Below are the code and all the weights of a small trained network. Each question names an input and a target symbol and asks about switching units off, where a switched-off unit gives its printed mean instead of its output.

import numpy as np


def w(rows, s, z=0):
    codes = np.array(rows[::2]) - 128.0
    scale = np.full(codes.shape[1], s)
    scale[-1] = z or s
    return codes * scale


def f(y):
    return y / 2 * (1 + np.tanh(0.7978845608 * (y + 0.044715 * y**3)))


def softmax(a):
    e = np.exp(a - a.max(-1, keepdims=True))
    return e / e.sum(-1, keepdims=True)


def log_softmax(a):
    a = a - a.max(-1, keepdims=True)
    return a - np.log(np.exp(a).sum(-1, keepdims=True))


def net(x, mask):
    ids = ['αβγδεζηθλμξπσφψω'.index(c) for c in x.split()]
    T = len(ids)
    res = E[ids] + P[:T]
    u = 0
    for l in range(2):
        q, k, v = (res @ M[l].T for M in (Q, K, V))
        z = softmax(np.where(np.tri(T) > 0, q @ k.T / 4**0.5, -1e9)) @ v
        res = res + np.where(mask[u], z, O[l][:, -1]) @ O[l][:, :-1]
        u += 1
        y = f(res @ A[l][:, :-1].T + A[l][:, -1])
        res = res + np.where(mask[u : u + 4], y, B[l][:, -1]) @ B[l][:, :-1]
        u += 4
    return log_softmax(res[-1] @ U[:, :-1].T + U[:, -1])


Q, K, V, O, A, B = {}, {}, {}, {}, {}, {}
E = w([
[135,92,254,91,119,171,168,150],'α',
[147,167,91,158,142,121,62,108],'β',
[226,132,186,207,179,164,88,125],'γ',
[166,55,137,141,251,138,136,137],'δ',
[86,133,76,131,98,181,40,200],'ε',
[171,150,125,150,118,190,164,93],'ζ',
[50,193,93,42,173,88,131,122],'η',
[69,192,150,119,169,164,143,218],'θ',
[144,151,160,72,134,61,104,153],'λ',
[175,142,177,98,185,135,173,170],'μ',
[80,179,145,166,155,105,45,151],'ξ',
[138,65,225,135,210,119,189,208],'π',
[51,110,87,74,136,125,76,6],'σ',
[148,66,165,209,152,46,193,91],'φ',
[91,78,162,129,175,101,85,59],'ψ',
[180,106,154,94,86,76,128,238],'ω',
],0.017)
P = w([
[252,204,121,75,106,112,104,189],'0',
[160,54,151,134,129,125,81,169],'1',
[156,76,149,119,131,143,103,148],'2',
[148,60,151,105,146,149,111,129],'3',
[139,85,130,102,116,156,130,104],'4',
[129,91,121,108,99,161,146,88],'5',
[120,100,132,92,105,162,149,69],'6',
[105,95,145,95,112,166,159,63],'7',
[100,138,125,98,73,167,179,42],'8',
[87,121,148,100,93,168,182,45],'9',
],0.011)
Q[0] = w([
[218,92,162,185,117,184,194,232],'L0H1',
[3,102,112,39,116,15,168,232],'L0H1',
[184,110,212,20,42,127,172,173],'L0H1',
[148,51,182,187,88,40,117,66],'L0H1',
],0.0067)
K[0] = w([
[190,154,194,158,111,69,111,172],'L0H1',
[1,108,94,29,90,18,149,183],'L0H1',
[206,171,150,66,77,75,215,197],'L0H1',
[89,103,151,145,104,40,169,53],'L0H1',
],0.0082)
V[0] = w([
[216,163,190,149,110,197,111,26],'L0H1',
[147,142,114,191,103,83,181,45],'L0H1',
[135,116,138,76,180,105,115,132],'L0H1',
[23,152,254,59,124,82,219,204],'L0H1',
],0.0071)
O[0] = w([
[166,2,141,113,104,145,135,172,216],'L0H1',
[190,158,166,189,205,105,20,175,3],'L0H1',
[93,38,142,173,144,113,40,19,156],'L0H1',
[173,65,71,159,148,158,88,96,33],'L0H1',
],0.0095,0.0045)
A[0] = w([
[141,108,59,142,120,145,27,157,147],'L0N1',
[117,113,174,135,80,206,255,105,1],'L0N2',
[106,191,137,89,135,54,182,159,89],'L0N3',
[77,108,58,84,153,133,162,113,52],'L0N4',
],0.0098,0.0051)
B[0] = w([
[118,113,117,138,86,120,98,65,143],'L0N1',
[128,108,109,145,248,102,155,148,254],'L0N2',
[154,125,135,120,140,157,48,56,139],'L0N3',
[202,249,135,152,187,104,144,208,191],'L0N4',
],0.012,0.007)
Q[1] = w([
[124,33,168,128,129,2,103,36],'L1H1',
[60,89,195,154,139,181,185,193],'L1H1',
[93,59,48,35,184,152,233,117],'L1H1',
[203,119,123,223,43,60,177,126],'L1H1',
],0.0068)
K[1] = w([
[139,82,195,125,97,128,54,54],'L1H1',
[179,119,211,162,90,242,141,154],'L1H1',
[245,122,57,36,48,211,17,199],'L1H1',
[212,80,109,254,116,50,196,86],'L1H1',
],0.0065)
V[1] = w([
[202,109,237,100,88,121,37,229],'L1H1',
[192,2,88,197,27,63,79,119],'L1H1',
[77,158,212,161,104,106,32,64],'L1H1',
[83,146,149,161,158,205,83,107],'L1H1',
],0.0055)
O[1] = w([
[47,17,145,176,115,103,101,79,253],'L1H1',
[75,219,67,227,114,254,77,92,63],'L1H1',
[174,156,154,142,100,87,237,123,52],'L1H1',
[240,105,137,69,34,187,21,100,108],'L1H1',
],0.0077,0.0051)
A[1] = w([
[80,114,103,57,42,107,91,134,253],'L1N1',
[207,65,85,174,193,108,185,105,51],'L1N2',
[98,114,70,93,49,138,2,132,111],'L1N3',
[215,77,125,134,15,203,121,204,138],'L1N4',
],0.0084,0.0046)
B[1] = w([
[188,144,52,154,108,210,196,44,223],'L1N1',
[184,129,106,108,46,114,59,124,254],'L1N2',
[148,38,221,69,151,46,66,76,172],'L1N3',
[134,88,255,142,134,137,79,74,155],'L1N4',
],0.0081,0.0083)
U = w([
[138,119,140,141,114,111,111,136,72],'α',
[136,118,130,144,136,125,127,120,64],'β',
[147,139,244,149,141,166,127,144,138],'γ',
[145,119,136,139,130,117,121,123,45],'δ',
[145,123,146,160,128,109,119,136,133],'ε',
[143,115,131,135,114,113,120,129,54],'ζ',
[144,110,139,111,87,2,74,126,38],'η',
[94,142,112,144,186,142,163,173,215],'θ',
[75,89,105,139,140,63,127,120,31],'λ',
[119,125,127,128,115,109,91,136,114],'μ',
[115,112,84,135,69,222,182,160,254],'ξ',
[124,118,122,127,108,111,88,149,72],'π',
[141,119,125,130,123,116,106,130,45],'σ',
[175,142,94,192,133,95,76,131,144],'φ',
[104,122,167,104,67,88,155,36,220],'ψ',
[168,109,73,127,151,164,53,138,15],'ω',
],0.009,0.0058)

Each question gives the input, a string of symbols that net reads in full, and the target symbol t.
The units are the heads (4 rows each of Q, K, V and O) and the neurons (one row each of A and B). Each row of codes is followed by its name. A weight is (code - 128) times the scale printed after its matrix; where a second scale follows, it is the last column's (O, A, B and U).
mask holds one flag per unit, layer by layer, with each layer's heads first. A switched-off unit (its flag False) gives its mean, the last column of its rows in O or B, instead of its output. The means were averaged over made-up inputs and are rounded, as every weight is.
A unit's drop is (log p(t) with every unit on - log p(t) with that unit switched off) / (log p(t) with every unit on - log p(t) with every unit switched off).
The circuit of an input: a set's keep is (log p(t) with only the set's units on - log p(t) with every unit switched off) / (log p(t) with every unit on - log p(t) with every unit switched off). Starting from all 10 units, units are removed one at a time, each time the one whose removal leaves the highest keep (on an exact tie, the one counted first), for as long as the keep stays at least 0.8.
units of the circuit, in order: the units of the circuit, biggest drop first
top k neurons: the k neurons with the biggest drops, biggest first
k most important neurons of layer l: the k neurons of layer l with the biggest drops, biggest first
input ε ε μ γ φ γ ε ε α π, target η: top 3 neurons => [L1N2; L0N3; L0N2]
input α ψ φ γ ε σ ξ β η, target η: units of the circuit, in order => [L0N4; L1H1]
input α α π ε, target ψ: units of the circuit, in order => [L1N3; L0N1; L1N1]
input γ ξ ω μ, target λ: units of the circuit, in order => [L1H1; L0H1]
input ε ε η ω ζ σ ω, target ξ: top 3 neurons => [L0N2; L1N1; L1N3]
input ε μ β λ, target ψ: units of the circuit, in order => [L0N2; L0N4]
input α α δ, target ω: units of the circuit, in order => [L0H1; L1H1]
input ε ε λ φ γ ε ξ δ, target η: units of the circuit, in order => [L0H1; L1H1; L1N2; L0N3]
input ε α ζ, target η: top 3 neurons => [L0N2; L1N2; L1N1]
input γ ω γ ξ φ γ ζ, target λ: units of the circuit, in order => [L1H1; L0N2; L0H1]
input γ ε π ε γ γ γ π, target λ: units of the circuit, in order => [L0H1; L1H1]
input γ α γ η φ ε α, target λ: units of the circuit, in order => [L0H1; L0N2; L1H1]
input γ ε φ β, target ψ: units of the circuit, in order => [L0N2; L0N4; L1N3]
input η σ ε ω ε ζ δ α ε, target θ: units of the circuit, in order => [L0H1; L0N4; L1N2; L0N2]
input ε ε η π, target η: units of the circuit, in order => [L0H1; L1H1; L1N2]
input ε μ φ φ γ η η ζ, target η: units of the circuit, in order => [L0H1; L0N2; L1N2; L1H1]
input ε γ ε δ, target η: units of the circuit, in order => [L0H1; L0N3; L1H1; L1N2]
input γ γ α, target λ: units of the circuit, in order => [L1H1; L0N2; L0H1]
input φ ξ η λ ε, target ψ: top 3 neurons => [L0N2; L0N1; L1N4]
input ε ω λ, target ψ: 2 most important neurons of layer 0 => [L0N2; L0N3]
input ε γ ε, target ξ: top 3 neurons => [L1N1; L1N3; L0N3]
input γ φ ε γ β, target ψ: top 4 neurons => [L0N2; L1N3; L0N4; L1N1]
input μ ε β ε γ ε ω η, target η: top neuron => [L0N4]
input ε ε γ α, target η: top 3 neurons => [L0N2; L1N2; L0N3]
input α ξ μ ε ω, target ψ: top 2 neurons => [L1N3; L0N2]
input ω ε ψ α ε ε μ, target θ: top 2 neurons => [L0N2; L0N3]
input γ φ ε ε, target ξ: 2 most important neurons of layer 0 => [L0N2; L0N4]
input φ γ ω ξ, target ψ: 3 most important neurons of layer 0 => [L0N2; L0N4; L0N1]
input α ε ε γ ψ α, target ω: most important neuron of layer 1 => [L1N2]
input β ζ ζ λ β ε α η γ, target γ: top 3 neurons => [L1N4; L0N4; L1N1]
